Here is a tiny trained network, its code and every weight. The questions are about switching its units off for an input and a class, where a switched-off unit gives its printed mean instead of its output.

import numpy as np


def w(rows, s, z=0):
    codes = np.array(rows[::2]) - 128.0
    scale = np.full(codes.shape[1], s)
    scale[-1] = z or s
    return codes * scale


def f(y):
    return np.maximum(y, 0)


def log_softmax(a):
    a = a - a.max(-1, keepdims=True)
    return a - np.log(np.exp(a).sum(-1, keepdims=True))


def net(x, mask):
    res = np.array(x, float).reshape(1, 5) / 4 @ E
    y = f(res @ A[0][:, :-1].T + A[0][:, -1])
    res = res + np.where(mask, y, B[0][:, -1]) @ B[0][:, :-1]
    return log_softmax(res[-1] @ U[:, :-1].T + U[:, -1])


A, B = {}, {}
E = w([
[79,111,117,254,67,118,197,73,117],'x0',
[151,61,27,132,71,170,106,92,201],'x1',
[68,57,214,173,162,204,126,212,66],'x2',
[165,203,186,216,191,121,219,159,204],'x3',
[108,39,163,145,167,53,83,95,111],'x4',
],0.012)
A[0] = w([
[129,166,45,70,98,89,140,132,100,143],'N0',
[108,23,113,130,140,76,40,123,137,232],'N1',
[149,202,131,71,226,179,105,213,107,254],'N2',
[188,99,13,178,65,188,150,135,255,165],'N3',
[178,183,87,77,72,94,136,71,43,184],'N4',
[159,77,192,29,110,81,71,126,161,127],'N5',
[152,194,107,110,137,164,136,82,135,50],'N6',
],0.0091,0.0022)
B[0] = w([
[216,205,77,136,61,84,106,158,190,185],'N0',
[179,2,69,115,133,146,166,44,67,211],'N1',
[113,218,112,67,170,116,125,223,157,222],'N2',
[1,184,63,90,103,93,118,105,152,248],'N3',
[185,111,149,182,66,94,143,144,130,192],'N4',
[212,90,105,78,194,81,113,133,71,193],'N5',
[198,140,158,235,76,164,76,134,202,165],'N6',
],0.0094,0.018)
U = w([
[183,65,65,72,54,175,77,108,89,80],'0',
[85,206,225,192,111,130,172,191,6,225],'1',
[71,39,167,244,136,112,155,132,91,251],'2',
[28,153,131,89,110,102,118,54,144,90],'3',
[133,187,165,88,152,202,103,255,156,187],'4',
[178,95,131,58,187,67,98,154,104,103],'5',
[152,168,177,167,150,94,147,63,179,39],'6',
[205,163,103,160,21,119,74,141,155,69],'7',
],0.0098,0.0028)

Each question gives the input, the list of numbers given to net, and the class t.
The units are the neurons (one row each of A and B). Each row of codes is followed by its name. A weight is (code - 128) times the scale printed after its matrix; where a second scale follows, it is the last column's (A, B and U).
mask holds one flag per neuron, in row order. A switched-off neuron (its flag False) gives its mean, the last column of its row in B, instead of its output. The means were averaged over made-up inputs and are rounded, as every weight is.
A unit's drop is (log p(t) with every unit on - log p(t) with that unit switched off) / (log p(t) with every unit on - log p(t) with every unit switched off).
The circuit of an input: a set's keep is (log p(t) with only the set's units on - log p(t) with every unit switched off) / (log p(t) with every unit on - log p(t) with every unit switched off). Starting from all 7 units, units are removed one at a time, each time the one whose removal leaves the highest keep (on an exact tie, the one counted first), for as long as the keep stays at least 0.8.
circuit, biggest first: the units of the circuit, biggest drop first
most important unit: the unit with the biggest drop
k most important neurons: the k neurons with the biggest drops, biggest first
drop of u: that unit's drop, to one decimal
input [6,-5,-7,8,-8], class 7: most important unit => N6
input [-1,0,-1,-3,-3], class 7: circuit, biggest first => [N1, N0]
input [0,3,5,5,2], class 2: 3 most important neurons => [N2, N0, N3]
input [8,0,2,2,-6], class 3: circuit, biggest first => [N3, N4]
input [-7,1,6,-6,-3], class 5: circuit, biggest first => [N5, N2, N1]
input [5,1,0,0,-6], class 3: 2 most important neurons => [N3, N0]
input [4,7,0,3,8], class 3: 4 most important neurons => [N3, N4, N5, N6]
input [-4,-5,-8,6,-3], class 4: 2 most important neurons => [N2, N1]
input [5,-1,-7,-6,2], class 7: 2 most important neurons => [N0, N4]
input [0,5,7,2,0], class 2: 2 most important neurons => [N2, N0]
input [2,-3,0,1,-6], class 4: 2 most important neurons => [N1, N4]
input [7,-5,-5,2,6], class 2: 3 most important neurons => [N2, N3, N0]
input [5,4,3,7,1], class 3: drop of N4 => 0.1
input [4,2,3,0,-8], class 3: drop of N5 => 0.0
input [2,2,-2,5,8], class 2: drop of N2 => 0.2
input [-7,1,4,-5,-2], class 5: drop of N5 => 0.3
